Below is a small trained network, with its code and all its weights. Each question gives an input and a class and asks what happens when units are switched off, that is, made to give their printed mean instead of their output.

import numpy as np


def w(rows, s, z=0):
    codes = np.array(rows[::2]) - 128.0
    scale = np.full(codes.shape[1], s)
    scale[-1] = z or s
    return codes * scale


def f(y):
    return y / 2 * (1 + np.tanh(0.7978845608 * (y + 0.044715 * y**3)))


def log_softmax(a):
    a = a - a.max(-1, keepdims=True)
    return a - np.log(np.exp(a).sum(-1, keepdims=True))


def net(x, mask):
    res = np.array(x, float).reshape(1, 8) / 4 @ E
    y = f(res @ A[0][:, :-1].T + A[0][:, -1])
    res = res + np.where(mask, y, B[0][:, -1]) @ B[0][:, :-1]
    return log_softmax(res[-1] @ U[:, :-1].T + U[:, -1])


A, B = {}, {}
E = w([
[134,94,246,85,126,247,195,181,182,126,35,127],'x0',
[222,160,97,28,203,143,187,144,110,222,190,126],'x1',
[97,98,129,40,2,111,167,18,77,173,100,145],'x2',
[126,105,125,147,142,128,153,100,152,133,131,162],'x3',
[108,137,136,125,119,139,111,146,117,151,143,116],'x4',
[167,205,84,202,85,131,178,210,22,174,54,215],'x5',
[135,133,150,117,140,95,128,127,98,111,115,116],'x6',
[151,108,104,122,127,118,144,125,159,99,116,147],'x7',
],0.0069)
A[0] = w([
[160,192,70,206,79,132,200,204,52,151,62,225,1],'N1',
[66,108,166,236,54,113,93,129,143,64,84,125,41],'N2',
[133,159,21,173,134,54,78,75,93,120,199,136,72],'N3',
[132,127,121,202,217,146,120,188,141,124,153,108,163],'N4',
[201,138,109,47,180,128,175,152,109,188,174,153,62],'N5',
[112,53,122,100,140,124,111,101,176,110,194,92,79],'N6',
[158,153,141,200,218,145,95,196,154,111,139,130,109],'N7',
[139,128,234,97,119,214,188,172,158,108,65,136,86],'N8',
[59,103,140,201,78,117,47,125,142,68,44,145,32],'N9',
[114,103,136,53,3,123,168,40,80,183,107,159,147],'N10',
],0.0061,0.00089)
B[0] = w([
[56,99,255,84,185,248,85,41,182,31,211,55,255],'N1',
[171,171,80,76,185,98,86,60,149,194,126,186,209],'N2',
[196,17,190,180,12,145,87,198,51,147,176,182,225],'N3',
[97,161,74,152,85,85,188,126,106,78,39,61,187],'N4',
[183,194,90,58,190,107,106,84,127,167,118,182,198],'N5',
[92,117,205,147,146,184,87,91,157,108,136,69,179],'N6',
[92,107,43,170,114,99,230,135,97,118,62,51,196],'N7',
[218,39,136,175,33,108,100,213,58,191,165,203,215],'N8',
[172,199,79,76,180,126,66,91,153,189,113,205,207],'N9',
[68,156,51,222,128,81,233,146,152,73,23,38,220],'N10',
],0.0066,0.0085)
U = w([
[77,157,32,203,111,77,229,152,119,73,34,45,255],'0',
[198,25,178,179,31,121,108,215,75,159,162,193,100],'1',
[65,121,254,91,188,191,104,82,164,30,185,56,183],'2',
[180,252,56,47,212,97,98,100,140,212,114,203,17],'3',
],0.0085,0.00073)

Each question gives the input, the list of numbers given to net, and the class t.
The units are the neurons (one row each of A and B). Each row of codes is followed by its name. A weight is (code - 128) times the scale printed after its matrix; where a second scale follows, it is the last column's (A, B and U).
mask holds one flag per neuron, in row order. A switched-off neuron (its flag False) gives its mean, the last column of its row in B, instead of its output. The means were averaged over made-up inputs and are rounded, as every weight is.
A unit's drop is (log p(t) with every unit on - log p(t) with that unit switched off) / (log p(t) with every unit on - log p(t) with every unit switched off).
The circuit of an input: a set's keep is (log p(t) with only the set's units on - log p(t) with every unit switched off) / (log p(t) with every unit on - log p(t) with every unit switched off). Starting from all 10 units, units are removed one at a time, each time the one whose removal leaves the highest keep (on an exact tie, the one counted first), for as long as the keep stays at least 0.8.
units of the circuit, in order: the units of the circuit, biggest drop first
most important unit: the unit with the biggest drop
top k neurons: the k neurons with the biggest drops, biggest first
drop of u: that unit's drop, to one decimal
input [8,8,-4,4,3,-4,2,4], class 1: most important unit => N8
input [-2,-5,0,3,-2,3,2,5], class 3: units of the circuit, in order => [N9 N2]
input [5,5,-6,-4,-6,-6,1,-7], class 0: units of the circuit, in order => [N1 N7]
input [-5,1,-8,-7,4,-8,-1,7], class 0: top 3 neurons => [N1 N7 N4]
input [1,-7,5,-4,-4,7,2,3], class 2: top 2 neurons => [N1 N5]
input [-5,1,-5,-2,-1,-5,-1,8], class 0: top 4 neurons => [N1 N8 N4 N7]
input [-8,6,8,-3,-8,-6,-3,8], class 0: top 3 neurons => [N10 N8 N1]
input [-4,-8,-6,-6,1,-4,4,0], class 3: top 3 neurons => [N9 N2 N10]
input [3,1,-1,-2,8,5,1,1], class 2: top 2 neurons => [N1 N3]
input [-7,7,5,-8,8,-6,0,7], class 1: top 2 neurons => [N3 N1]
input [1,2,5,4,-7,4,-6,-5], class 0: top 2 neurons => [N10 N6]
input [-7,-8,-5,-3,-3,8,1,-6], class 2: top 2 neurons => [N1 N8]
input [-3,-5,8,-4,-7,-4,8,-1], class 0: top 2 neurons => [N10 N1]
input [0,1,6,-5,1,8,-3,-1], class 2: most important unit => N1
input [-8,0,-7,-2,-3,0,-8,-8], class 1: drop of N1 => -0.1
input [-4,-5,4,-1,-1,8,-1,-1], class 2: drop of N5 => 0.0
input [4,-5,2,7,8,7,-6,7], class 2: drop of N3 => 0.1
